Here is a tiny trained network, its code and every weight. The questions are about switching its units off for an input and a class, where a switched-off unit gives its printed mean instead of its output.

import numpy as np


def w(rows, s, z=0):
    codes = np.array(rows[::2]) - 128.0
    scale = np.full(codes.shape[1], s)
    scale[-1] = z or s
    return codes * scale


def f(y):
    return y / 2 * (1 + np.tanh(0.7978845608 * (y + 0.044715 * y**3)))


def log_softmax(a):
    a = a - a.max(-1, keepdims=True)
    return a - np.log(np.exp(a).sum(-1, keepdims=True))


def net(x, mask):
    res = np.array(x, float).reshape(1, 5) / 4 @ E
    y = f(res @ A[0][:, :-1].T + A[0][:, -1])
    res = res + np.where(mask, y, B[0][:, -1]) @ B[0][:, :-1]
    return log_softmax(res[-1] @ U[:, :-1].T + U[:, -1])


A, B = {}, {}
E = w([
[214,74,207,136,54,200,91,91,108],'x0',
[141,88,204,176,122,3,150,92,45],'x1',
[162,1,36,17,205,193,100,42,27],'x2',
[51,100,197,113,174,158,17,235,121],'x3',
[94,105,154,201,240,203,150,73,125],'x4',
],0.0088)
A[0] = w([
[148,84,200,96,82,117,109,181,123,231],'neuron 0',
[62,123,164,185,211,208,75,109,164,201],'neuron 1',
[119,163,51,142,168,140,207,71,175,190],'neuron 2',
[144,193,119,140,83,111,147,118,182,253],'neuron 3',
[118,245,114,110,144,195,93,217,152,205],'neuron 4',
[254,79,130,101,100,129,113,13,118,253],'neuron 5',
[91,93,130,46,229,106,123,119,18,154],'neuron 6',
[99,150,100,46,175,127,164,122,58,157],'neuron 7',
[74,61,97,78,210,103,90,147,78,147],'neuron 8',
[78,166,209,241,117,124,162,108,165,167],'neuron 9',
[148,208,42,58,66,59,158,72,152,182],'neuron 10',
],0.008,0.0047)
B[0] = w([
[161,124,207,91,93,133,36,202,47,201],'neuron 0',
[133,138,195,97,254,161,160,47,187,207],'neuron 1',
[143,224,14,174,179,155,206,61,136,202],'neuron 2',
[80,254,130,113,74,77,175,190,189,207],'neuron 3',
[65,129,117,22,96,226,101,190,221,209],'neuron 4',
[237,66,134,174,103,164,148,119,65,251],'neuron 5',
[79,30,53,89,254,139,85,67,86,230],'neuron 6',
[59,32,37,101,194,47,144,143,135,187],'neuron 7',
[71,54,103,71,169,67,65,56,99,212],'neuron 8',
[109,230,250,150,168,108,107,101,108,228],'neuron 9',
[202,172,15,161,48,66,192,185,140,219],'neuron 10',
],0.0069,0.013)
U = w([
[107,137,114,43,53,160,51,220,198,150],'0',
[203,81,200,148,101,208,116,68,63,146],'1',
[96,187,219,201,71,38,118,158,106,71],'2',
[165,174,51,161,96,81,227,94,135,131],'3',
[69,66,96,84,207,86,72,64,84,173],'4',
[72,184,154,121,175,214,142,120,255,2],'5',
],0.0099,0.0031)

Each question gives the input, the list of numbers given to net, and the class t.
The units are the neurons (one row each of A and B). Each row of codes is followed by its name. A weight is (code - 128) times the scale printed after its matrix; where a second scale follows, it is the last column's (A, B and U).
mask holds one flag per neuron, in row order. A switched-off neuron (its flag False) gives its mean, the last column of its row in B, instead of its output. The means were averaged over made-up inputs and are rounded, as every weight is.
A unit's drop is (log p(t) with every unit on - log p(t) with that unit switched off) / (log p(t) with every unit on - log p(t) with every unit switched off).
The circuit of an input: a set's keep is (log p(t) with only the set's units on - log p(t) with every unit switched off) / (log p(t) with every unit on - log p(t) with every unit switched off). Starting from all 11 units, units are removed one at a time, each time the one whose removal leaves the highest keep (on an exact tie, the one counted first), for as long as the keep stays at least 0.8.
units of the circuit, in order: the units of the circuit, biggest drop first
most important unit: the unit with the biggest drop
top k neurons: the k neurons with the biggest drops, biggest first
drop of u: that unit's drop, to one decimal
input [3,0,-7,-6,7], class 2: most important unit -> neuron 9
input [3,3,2,4,-5], class 1: units of the circuit, in order -> [neuron 7; neuron 0; neuron 3]
input [-6,-5,-4,-1,-4], class 0: top 3 neurons -> [neuron 4; neuron 1; neuron 10]
input [5,-8,4,-3,-4], class 3: units of the circuit, in order -> [neuron 10; neuron 0]
input [5,-3,2,2,5], class 1: units of the circuit, in order -> [neuron 7; neuron 3]
input [4,4,-1,7,-1], class 1: units of the circuit, in order -> [neuron 3; neuron 7]
input [8,-6,8,4,-6], class 1: top 2 neurons -> [neuron 5; neuron 0]
input [-7,5,3,-7,5], class 3: top 2 neurons -> [neuron 2; neuron 10]
input [3,2,0,-3,0], class 1: top 2 neurons -> [neuron 5; neuron 2]
input [7,-8,6,1,-5], class 1: top 2 neurons -> [neuron 5; neuron 3]
input [3,-6,0,-6,5], class 3: drop of neuron 2 -> 0.2
input [5,6,5,-2,-2], class 1: drop of neuron 5 -> 1.3
input [-1,5,4,-4,-6], class 3: drop of neuron 10 -> 0.8
input [7,1,1,7,-2], class 1: drop of neuron 3 -> 0.2
